Below are the code and all the weights of a small trained network. Each question names an input and a target symbol and asks about switching units off, where a switched-off unit gives its printed mean instead of its output.

import numpy as np


def w(rows, s, z=0):
    codes = np.array(rows[::2]) - 128.0
    scale = np.full(codes.shape[1], s)
    scale[-1] = z or s
    return codes * scale


def norm(h):
    return h / np.sqrt((h * h).mean(-1, keepdims=True) + 1e-5)


def f(y):
    return y / 2 * (1 + np.tanh(0.7978845608 * (y + 0.044715 * y**3)))


def softmax(a):
    e = np.exp(a - a.max(-1, keepdims=True))
    return e / e.sum(-1, keepdims=True)


def log_softmax(a):
    a = a - a.max(-1, keepdims=True)
    return a - np.log(np.exp(a).sum(-1, keepdims=True))


def net(x, mask):
    ids = ['αβδλμπσφω'.index(c) for c in x.split()]
    T = len(ids)
    res = E[ids] + P[:T]
    r = norm(res)
    for j in range(2):
        rows = slice(3 * j, 3 * j + 3)
        q, k, v = (r @ M[0][rows].T for M in (Q, K, V))
        z = softmax(np.where(np.tri(T) > 0, q @ k.T / 3**0.5, -1e9)) @ v
        o = O[0][rows]
        res = res + np.where(mask[j], z, o[:, -1]) @ o[:, :-1]
    y = f(norm(res) @ A[0][:, :-1].T + A[0][:, -1])
    res = res + np.where(mask[2:14], y, B[0][:, -1]) @ B[0][:, :-1]
    return log_softmax(norm(res)[-1] @ U[:, :-1].T + U[:, -1])


Q, K, V, O, A, B = {}, {}, {}, {}, {}, {}
E = w([
[94,201,35,105],'α',
[75,183,254,140],'β',
[107,151,134,131],'δ',
[145,110,203,147],'λ',
[135,103,166,182],'μ',
[55,224,185,110],'π',
[116,192,65,191],'σ',
[121,191,81,86],'φ',
[95,136,76,130],'ω',
],0.015)
P = w([
[167,88,114,110],'0',
[7,201,97,78],'1',
[109,146,188,24],'2',
[163,149,156,99],'3',
[17,171,138,100],'4',
[118,105,177,49],'5',
[210,143,81,157],'6',
[47,119,106,165],'7',
],0.011)
Q[0] = w([
[58,122,106,50],'head 1',
[120,124,95,89],'head 1',
[109,255,224,172],'head 1',
[122,200,182,155],'head 2',
[160,124,68,147],'head 2',
[200,26,52,70],'head 2',
],0.0097)
K[0] = w([
[11,172,186,162],'head 1',
[111,152,145,254],'head 1',
[137,98,76,116],'head 1',
[164,179,254,184],'head 2',
[142,37,66,34],'head 2',
[150,86,85,107],'head 2',
],0.0091)
V[0] = w([
[253,89,185,74],'head 1',
[117,136,200,49],'head 1',
[131,75,39,15],'head 1',
[103,16,34,183],'head 2',
[201,62,70,39],'head 2',
[71,99,120,161],'head 2',
],0.0067)
O[0] = w([
[105,219,157,76,93],'head 1',
[149,160,123,121,176],'head 1',
[111,178,122,104,112],'head 1',
[112,80,114,85,2],'head 2',
[103,254,205,106,40],'head 2',
[86,116,76,169,124],'head 2',
],0.0083,0.0093)
A[0] = w([
[190,165,130,164,138],'neuron 1',
[84,50,130,93,155],'neuron 2',
[55,226,115,139,185],'neuron 3',
[184,91,92,38,251],'neuron 4',
[193,128,142,186,194],'neuron 5',
[123,3,194,119,85],'neuron 6',
[58,102,175,157,196],'neuron 7',
[178,155,162,75,136],'neuron 8',
[183,200,122,192,137],'neuron 9',
[90,114,177,210,172],'neuron 10',
[203,98,161,124,135],'neuron 11',
[151,156,40,126,176],'neuron 12',
],0.013,0.0026)
B[0] = w([
[23,147,133,115,164],'neuron 1',
[187,190,166,111,152],'neuron 2',
[164,93,62,164,224],'neuron 3',
[85,21,196,62,141],'neuron 4',
[139,16,120,114,195],'neuron 5',
[122,242,102,79,197],'neuron 6',
[139,90,89,128,225],'neuron 7',
[158,144,85,166,149],'neuron 8',
[93,105,255,83,189],'neuron 9',
[73,97,96,146,255],'neuron 10',
[180,98,116,205,161],'neuron 11',
[123,123,151,165,165],'neuron 12',
],0.0077,0.0086)
U = w([
[114,98,99,101,132],'α',
[99,247,173,137,87],'β',
[177,147,129,50,202],'δ',
[197,155,146,128,138],'λ',
[159,101,96,160,109],'μ',
[128,138,29,149,193],'π',
[106,64,123,151,164],'σ',
[120,76,149,76,2],'φ',
[145,143,168,95,129],'ω',
],0.016,0.003)

Each question gives the input, a string of symbols that net reads in full, and the target symbol t.
The units are the heads (3 rows each of Q, K, V and O) and the neurons (one row each of A and B). Each row of codes is followed by its name. A weight is (code - 128) times the scale printed after its matrix; where a second scale follows, it is the last column's (O, A, B and U).
mask holds one flag per unit, heads first, then neurons. A switched-off unit (its flag False) gives its mean, the last column of its rows in O or B, instead of its output. The means were averaged over made-up inputs and are rounded, as every weight is.
A unit's drop is (log p(t) with every unit on - log p(t) with that unit switched off) / (log p(t) with every unit on - log p(t) with every unit switched off).
The circuit of an input: a set's keep is (log p(t) with only the set's units on - log p(t) with every unit switched off) / (log p(t) with every unit on - log p(t) with every unit switched off). Starting from the 12 units with the biggest drops (on a tie, the unit counted first), units are removed one at a time, each time the one whose removal leaves the highest keep (on an exact tie, the one counted first), for as long as the keep stays at least 0.8.
circuit, biggest first: the units of the circuit, biggest drop first
unit that matters most: the unit with the biggest drop
heads that matter: for each layer, one digit per head in row order, 1 if its drop is at least 0.15 and else 0, layers parted by /
drop when u is switched off: that unit's drop, to one decimal
input δ β β β λ, target π: unit that matters most => neuron 9
input δ β ω β φ π φ, target β: circuit, biggest first => (head 2; neuron 9)
input λ δ β λ μ, target π: circuit, biggest first => (neuron 9; neuron 6; head 2)
input δ π β β β μ δ, target β: circuit, biggest first => (head 1; head 2)
input δ σ δ δ, target β: heads that matter => 10
input β δ φ π β β ω λ, target π: circuit, biggest first => (neuron 6; neuron 9)
input π λ δ φ, target φ: heads that matter => 00
input ω σ ω δ β, target π: heads that matter => 00
input δ δ π, target π: circuit, biggest first => (neuron 3; neuron 9)
input λ β δ δ ω σ, target σ: heads that matter => 00
input δ β σ δ δ β μ, target β: circuit, biggest first => (head 1; head 2)
input π σ β π μ, target π: heads that matter => 00
input δ β δ μ, target β: heads that matter => 10
input β μ λ α, target σ: unit that matters most => neuron 12
input β β δ α σ δ δ, target σ: drop when neuron 2 is switched off => 0.1
input δ β δ ω δ α α, target β: drop when neuron 9 is switched off => 0.3
input δ λ β ω, target β: drop when neuron 9 is switched off => 0.3
